Below is a small trained network, with its code and all its weights. Each question gives an input and a target symbol and asks what happens when units are switched off, that is, made to give their printed mean instead of their output.

import numpy as np


def w(rows, s, z=0):
    codes = np.array(rows[::2]) - 128.0
    scale = np.full(codes.shape[1], s)
    scale[-1] = z or s
    return codes * scale


def norm(h):
    return h / np.sqrt((h * h).mean(-1, keepdims=True) + 1e-5)


def f(y):
    return np.maximum(y, 0)


def softmax(a):
    e = np.exp(a - a.max(-1, keepdims=True))
    return e / e.sum(-1, keepdims=True)


def log_softmax(a):
    a = a - a.max(-1, keepdims=True)
    return a - np.log(np.exp(a).sum(-1, keepdims=True))


def net(x, mask):
    ids = ['γδεζηλμπστφψω'.index(c) for c in x.split()]
    T = len(ids)
    res = E[ids] + P[:T]
    u = 0
    for l in range(2):
        q, k, v = (norm(res) @ M[l].T for M in (Q, K, V))
        z = softmax(np.where(np.tri(T) > 0, q @ k.T / 3**0.5, -1e9)) @ v
        res = res + np.where(mask[u], z, O[l][:, -1]) @ O[l][:, :-1]
        u += 1
        y = f(norm(res) @ A[l][:, :-1].T + A[l][:, -1])
        res = res + np.where(mask[u : u + 12], y, B[l][:, -1]) @ B[l][:, :-1]
        u += 12
    return log_softmax(norm(res)[-1] @ U[:, :-1].T + U[:, -1])


Q, K, V, O, A, B = {}, {}, {}, {}, {}, {}
E = w([
[154,66,150],'γ',
[236,149,151],'δ',
[231,175,127],'ε',
[231,172,125],'ζ',
[15,25,253],'η',
[197,215,97],'λ',
[193,211,92],'μ',
[193,99,120],'π',
[99,82,51],'σ',
[160,81,134],'τ',
[152,179,58],'φ',
[86,59,25],'ψ',
[2,175,118],'ω',
],0.0073)
P = w([
[243,165,197],'0',
[3,69,112],'1',
[207,126,112],'2',
[14,73,110],'3',
[212,124,99],'4',
[16,78,121],'5',
[218,127,100],'6',
[19,79,115],'7',
[222,126,99],'8',
[23,76,115],'9',
[228,118,99],'10',
],0.0042)
Q[0] = w([
[96,173,164],'L0H0',
[148,114,175],'L0H0',
[140,45,2],'L0H0',
],0.0066)
K[0] = w([
[50,49,137],'L0H0',
[142,170,214],'L0H0',
[168,179,254],'L0H0',
],0.005)
V[0] = w([
[130,102,62],'L0H0',
[199,102,229],'L0H0',
[98,253,110],'L0H0',
],0.0047)
O[0] = w([
[34,252,162,201],'L0H0',
[174,157,153,176],'L0H0',
[214,97,82,11],'L0H0',
],0.0034,0.0013)
A[0] = w([
[54,186,116,179],'L0N0',
[167,99,122,2],'L0N1',
[154,206,138,9],'L0N2',
[115,171,59,194],'L0N3',
[181,255,164,183],'L0N4',
[108,179,167,146],'L0N5',
[36,41,204,229],'L0N6',
[234,149,138,158],'L0N7',
[171,114,164,62],'L0N8',
[104,51,70,73],'L0N9',
[134,153,145,147],'L0N10',
[166,201,110,151],'L0N11',
],0.007,0.0021)
B[0] = w([
[71,150,132,177],'L0N0',
[149,126,75,135],'L0N1',
[112,126,62,156],'L0N2',
[138,103,186,216],'L0N3',
[83,68,128,225],'L0N4',
[110,70,124,145],'L0N5',
[175,169,3,254],'L0N6',
[35,117,79,223],'L0N7',
[78,164,96,150],'L0N8',
[115,166,168,224],'L0N9',
[128,113,105,145],'L0N10',
[124,80,163,191],'L0N11',
],0.0055,0.0043)
Q[1] = w([
[2,117,194],'L1H0',
[148,12,48],'L1H0',
[130,168,151],'L1H0',
],0.009)
K[1] = w([
[6,129,81],'L1H0',
[155,103,206],'L1H0',
[91,96,58],'L1H0',
],0.011)
V[1] = w([
[2,109,109],'L1H0',
[159,97,167],'L1H0',
[96,142,14],'L1H0',
],0.0063)
O[1] = w([
[181,107,255,253],'L1H0',
[41,130,167,101],'L1H0',
[195,126,99,244],'L1H0',
],0.0071,0.0045)
A[1] = w([
[104,132,175,94],'L1N0',
[172,23,157,73],'L1N1',
[29,138,122,23],'L1N2',
[183,213,178,153],'L1N3',
[165,156,43,160],'L1N4',
[96,254,42,100],'L1N5',
[134,50,124,174],'L1N6',
[162,207,54,252],'L1N7',
[160,148,212,123],'L1N8',
[129,62,44,48],'L1N9',
[49,69,97,143],'L1N10',
[157,147,149,47],'L1N11',
],0.0076,0.0016)
B[1] = w([
[75,142,162,143],'L1N0',
[57,162,149,254],'L1N1',
[209,37,154,156],'L1N2',
[191,52,51,150],'L1N3',
[105,199,169,199],'L1N4',
[77,233,220,159],'L1N5',
[55,170,169,238],'L1N6',
[130,228,178,177],'L1N7',
[164,157,2,175],'L1N8',
[124,125,146,233],'L1N9',
[175,74,34,215],'L1N10',
[137,122,106,136],'L1N11',
],0.0048,0.0052)
U = w([
[132,186,97,76],'γ',
[83,113,161,104],'δ',
[116,10,67,59],'ε',
[90,84,141,77],'ζ',
[77,90,130,129],'η',
[121,114,170,108],'λ',
[148,135,168,168],'μ',
[162,188,141,118],'π',
[106,202,102,99],'σ',
[154,190,137,95],'τ',
[247,68,145,242],'φ',
[55,126,48,193],'ψ',
[101,148,155,3],'ω',
],0.014,0.0033)

Each question gives the input, a string of symbols that net reads in full, and the target symbol t.
The units are the heads (3 rows each of Q, K, V and O) and the neurons (one row each of A and B). Each row of codes is followed by its name. A weight is (code - 128) times the scale printed after its matrix; where a second scale follows, it is the last column's (O, A, B and U).
mask holds one flag per unit, layer by layer, with each layer's heads first. A switched-off unit (its flag False) gives its mean, the last column of its rows in O or B, instead of its output. The means were averaged over made-up inputs and are rounded, as every weight is.
A unit's drop is (log p(t) with every unit on - log p(t) with that unit switched off) / (log p(t) with every unit on - log p(t) with every unit switched off).
The circuit of an input: a set's keep is (log p(t) with only the set's units on - log p(t) with every unit switched off) / (log p(t) with every unit on - log p(t) with every unit switched off). Starting from the 12 units with the biggest drops (on a tie, the unit counted first), units are removed one at a time, each time the one whose removal leaves the highest keep (on an exact tie, the one counted first), for as long as the keep stays at least 0.8.
circuit, biggest first: the units of the circuit, biggest drop first
k most important neurons: the k neurons with the biggest drops, biggest first
k most important neurons of layer l: the k neurons of layer l with the biggest drops, biggest first
input ψ ψ σ, target φ: 2 most important neurons -> (L0N6, L1N3)
input η η φ ψ π, target ε: circuit, biggest first -> (L0N7, L1H0, L1N2, L1N10)
input ψ ω η η η η ψ μ λ ζ ψ, target φ: circuit, biggest first -> (L0N6, L0N7, L1H0)
input η ψ ψ δ ψ ψ δ π ψ σ τ, target ε: 4 most important neurons of layer 0 -> (L0N7, L0N4, L0N0, L0N2)
input δ σ ψ ψ ψ σ η, target ψ: circuit, biggest first -> (L0N6, L0H0)
input ψ λ η γ η ψ δ δ ψ ψ ω, target φ: 3 most important neurons of layer 1 -> (L1N3, L1N1, L1N6)
input η ψ η ψ ψ η τ ζ ψ γ δ, target ε: 4 most important neurons -> (L0N7, L0N4, L0N0, L0N2)
input η ψ ψ ε ψ μ ψ ε ψ μ φ, target ε: most important neuron of layer 0 -> (L0N4)
input ψ ε η ψ λ, target φ: 2 most important neurons -> (L0N6, L0N7)
input δ ψ ζ δ η τ δ η ε ψ φ, target ψ: 4 most important neurons -> (L0N6, L0N11, L0N4, L1N10)
input η λ ε, target ε: 2 most important neurons of layer 0 -> (L0N4, L0N7)
input ψ γ ψ ψ ψ η λ η μ, target φ: 2 most important neurons -> (L0N6, L0N4)
input η ψ ψ ψ φ, target ε: 3 most important neurons of layer 0 -> (L0N7, L0N4, L0N3)
input δ ψ π ψ ψ ζ ψ ζ μ, target ψ: 3 most important neurons -> (L0N6, L0N11, L0N2)
input δ ψ ζ, target ψ: circuit, biggest first -> (L1H0)
input η ζ ζ, target ε: 3 most important neurons -> (L0N4, L0N7, L1N2)
input η η η η ψ ψ ψ δ η τ μ, target ε: 4 most important neurons -> (L0N4, L0N7, L0N11, L0N2)
input η ζ ψ ψ ψ ψ λ, target ε: 2 most important neurons of layer 0 -> (L0N4, L0N11)
input η ψ ψ ψ δ ψ η, target ε: 2 most important neurons of layer 0 -> (L0N6, L0N7)
input δ δ ψ ψ ψ ε ψ τ ε λ η, target ψ: 2 most important neurons -> (L0N6, L1N10)
input ψ ψ η ψ ψ, target φ: 2 most important neurons -> (L0N6, L0N4)
input ψ δ λ, target φ: 2 most important neurons of layer 0 -> (L0N7, L0N6)
input δ ψ δ, target ψ: most important neuron -> (L0N6)
input η π γ, target ε: 4 most important neurons of layer 1 -> (L1N2, L1N10, L1N1, L1N6)
input ψ ω η φ ψ η μ η η, target φ: 3 most important neurons -> (L0N6, L0N7, L0N4)
input ψ γ η, target φ: 2 most important neurons -> (L0N6, L0N4)
input ω ψ ψ η ψ ψ ψ φ, target φ: 2 most important neurons of layer 0 -> (L0N6, L0N7)
input η η η ψ ψ γ ψ ζ π, target ε: 2 most important neurons -> (L0N7, L0N4)
input δ ψ ψ γ ψ δ φ, target ψ: 2 most important neurons of layer 1 -> (L1N10, L1N5)
input η ψ γ, target ε: 2 most important neurons of layer 0 -> (L0N7, L0N5)
